[-15 -26   9  18  16 -19  -4 -16 -25 -14 -13  24 -11  15  -5  -3   4 -34
  10 -12 -19   0   5  13 -66]	W & z31
[ -5 -51   6  12   9  22   9   8  13 -23   4 -23  14   2   4 -20  10   1
  -5  -1  -2  -5   2 -34 -29]	W & Z796
[ -2  -8  -3  42  12 -81   7  34   4 -20  11  16 -10  10   2   5  10 -17
  12  -9  -7   3  10  44 -58]	Z & z31
[ -2  41  11  12  27  -3  -3  18   0  -2   2  38 -27   6  -1   9   2 -47
   8 -11 -18   7  -6 -18 -30]	U & z31
[ 12   8  -8  14  -5   7   7 -29  14 -15  13 -12  -8   5   3 -24  -5  12
   5   8   7   8   9 -32  23]	N & Z796
[ -4  21 -11  11   4  22   7   2   4  -7  21 -22  -5   5   5  -9  -6 -10
  -6  -5  -3   5   4 -55  10]	N & Z796
[ -6  16   0  78  30   2  15  37 -14 -22  13  31 -11   7  -6  -2   3 -37
   8   4  -6  11  -3   5 -16]	W & z31
[ -2   4 -11  10   8   9  15  -2  15  -4  25   4  -6   6   7  -8  -7   3
  -3  25   1   0   0 -32  21]	N & Z796
[-24  34 -13  53 -15 -40  -5  28   2   2   7   9 -10   8 -17  10  -3 -43
  20 -16 -19   3  -1  21 -29]	P & z31
[ -2  64 -21  35   0  25 -14   8 -15   7  14  43 -16   1  14  -8   4 -32
   4  -1 -17   1  -7 -18  -2]	U & z31
[ -6 -67  20 -55  61  -3   9  31  31 -19   7 -21  -9  15   5  12   1  -5
  -4  60 -20 -12  -5 -56 -30]	U & Z796
[-14 -61   9  10  14  41  10  17 -21 -19   2 -14 -16 -20   2 -21   1  -9
 -11   9  -3  11  11 -17   1]	W & Z796
[ -7 -18  -4  -5 -17  53  10  -7   0 -29   5  -1   0   1   6 -11   9  -6
  -5   4  -4   0  17  -9  19]	W & Z796
[ -8  33 -12  33   1  23   5  -6  -1  -4  41  54  -6   4   0   8   9 -27
   3   4 -19  18  -1  10  17]	N & z31
[ -6 -25  14   2  22 -98   5  16  16  -4  -7  10  13  20   2  15   0 -18
  16  -8 -13  13  -8  28 -89]	P & z31
[ -9 -95   1 -23  -1 -48   5  22  33 -13   9 -35  10  11  -1 -22  12  18
   7   0   1   4  18   5 -20]	Z & Z796
[ -1 -61 -10 -24   6 -28  -5  -5  19  -5  -2 -31   6  -4  -1 -12  -5  26
  -1   6   2   8   6 -14 -16]	P & Z796
[ -1  11   8  28  21 -41  -5  31  49   7   2  -3 -14   9   7  15  -4 -39
  10  -8 -24   0  -3  -3 -48]	P & z31
[  0  25  -6  23  -2  58   4 -11  12 -11  33  -7 -61   3   4 -17 -13  -5
  -6  19  -2   4   3 -49  54]	N & Z796
[  6  25 -14  59  -1 -25  -9  22   4   5   8   1  -4   4   0  22   4 -39
   4 -26 -20   1   2  16 -23]	P & z31
[ -4 -20   4  48 -19  60  17  26 -15 -30  -9 -18   6   4   5 -31   0  -2
  -4  10  -5   9  17 -49   9]	W & Z796
[ -1  13   1  -2   4  30 -14 -12  15  -9  21  -3  -2  -2   4 -11  22  -3
 -15  19   6   7  -4 -37  44]	N & Z796
[  4  28 -29  37  -6 -64  -3  13  14  10   8   5 -27   8   1   4   1 -14
  14 -10 -11  12   5  11 -36]	P & z31
[  0  20   2  -7 -20  49   0 -17   3 -13  16   0  -4  -4  -2 -13  -3   6
  -8  25  13   1  -1 -38  39]	N & Z796

[ 18  -7  -9 -24  23  -3   5   3  36  14  19   8   9  10  16  13  -4 -10
  -8 -35 -10  -3 -35  15 -10]	H & Z913
[ 15 -23  13  -7 -19  10   5  -6  22   0   4   2  15  17  -2  -7  -4 -22
 -15  10 -14   0  -6  28  23]	V & Z83
[ 13 -24  15 -17 -19  14   4  -9  34  -6   8   9  15  18   0 -14  -3 -29
 -24  15 -24  -7  -9  23  15]	V & z352
[ 11 -12   3 -23  12   8  -6   5  48  12  13  10   9  13  13  -5  18   0
  -6 -21 -12   7 -23  20  -1]	V & Z913
[ 15  21 -24  -9  27 -16  14  -5  -2   3   3  -1   7 -20  18  13 -13  -8
   4 -35   5   0 -34 -11 -15]	H & z202
[ 13 -20  -3 -18  12   1  20  -9  39  15  10   2  18 -26   2 -31  20  15
  -3 -35 -12  32 -22  35  15]	V & z202
[ 19 -10  -4 -14   5  -8  20  -5   9   4   6   2  -1  13  22  15 -17 -26
 -12  -9  -1 -16 -18  17   8]	H & Z83
[ 38 -23  20 -36  -9   9  10  17  41  13   9  -3  17  31   4  28  -2 -22
 -24  -4   5  -2  14  54  23]	C & Z83
[ 19 -18   9 -12 -22   6  17  -4  14   0   2  -2   4   3   0 -11  -1 -11
 -12   5  -8   6  10  42  27]	C & Z83
[ 11 -27   6 -12 -11  11   2 -12  33   0   8   6  19   6   0 -18  -1 -18
 -25   1 -25   5 -10  29  18]	V & Z83
[ 13  -7  -8 -20   6  -6  14 -10  15  15   2  -1  10 -15   2   0  14  22
   9 -37   9  23  -3  21  12]	C & z202
[ -2 -12  16  -7 -19  19 -14   3  24  -8   7   4   1  39   0  -1  -5 -27
 -18  30 -16 -30   7  11   3]	V & Z83
[ 33 -42   4 -27 -19  17  26 -31  63   1  16  10  31  -5   9 -39   3 -28
 -32 -17 -40  17 -31  54  38]	V & Z83
[ -7 -16   5 -18  -1   8  -4  -1  38  -1  16   9   5  25   3   1  -6 -18
 -18  -2 -30  -9 -18  19   7]	V & Z480
[ 15 -26 -12 -30  14  -1  15   1  41  21  15   7  21 -10  -5 -15  27  21
   1 -42 -10  33 -20  40  16]	V & Z913
[  6  22 -10  -2  18 -11  -5  12 -11   0   1   4  -8  11  20  34 -15 -10
   8  -8   9  -8 -15 -12 -23]	H & Z913
[ 18 -24  -5 -21  -6   7  20  -6  31  19   5  -1  10 -24  -8 -18  22  21
   4 -33  -5  33   0  42  28]	C & z202
[ 11 -15 -10 -16   6  -2   7  -8  36   6  13   3  15  -5   5 -10  11  -2
  -7 -36 -14  12 -19  23   3]	V & Z913
[ 18   4 -16 -16  21 -11  17 -12  19   1   7   8  10   0  29   7 -14 -21
  -6  -8 -14   0 -46  -2 -13]	H & Z913
[ 12 -10   4 -18   0   0   9  13  19  13   3   2  10   5   0  11  16   8
  -2 -14   5   8   9  29  18]	C & Z913
[ 24  -7 -12 -17  19 -11  28 -18  24   5  10   6  18 -27  21  -7  -1  -7
 -10 -43 -13  16 -40  19   3]	H & Z913
[ 29 -18   3 -31  -5   2  14   1  34   9   8  10  19  15   8  10  -7 -13
   2 -18  -9  -2 -16  38  23]	C & Z83
[  7 -27  15 -18 -14  14  -9  17  39  -5   9   7   9  31  -7  -6   0 -23
 -18  13 -17 -22   1  28  13]	V & Z83
[ 24 -19  19 -30 -13  12   4  12  29   7   6  -3  11  28   4   8  -1 -16
 -11  -3   3  -5  19  43  25]	C & Z480
[ 19 -26  -8 -26  13   4  11  -7  51  16  15  13  17 -13  -2 -21  27  22
   3 -39 -17  28 -25  37  15]	V & z202
[  4 -25 -11 -13   3   3   4 -17  39   3   7   8  10 -21  -1 -33  19  22
  -7 -23 -23  25 -23  22   6]	V & z202
[  2  -2   9 -24   8   6 -22  22  30   8  14  10   2  43  -2  26   0  -9
  -5   2  -1 -21  -4   6  -4]	C & z352
[ 11 -18  12 -15 -22   8   2   5  16   3   6   2  12  16  -7  -2   6  -9
 -10  11  -5  -2   9  27  25]	C & Z83
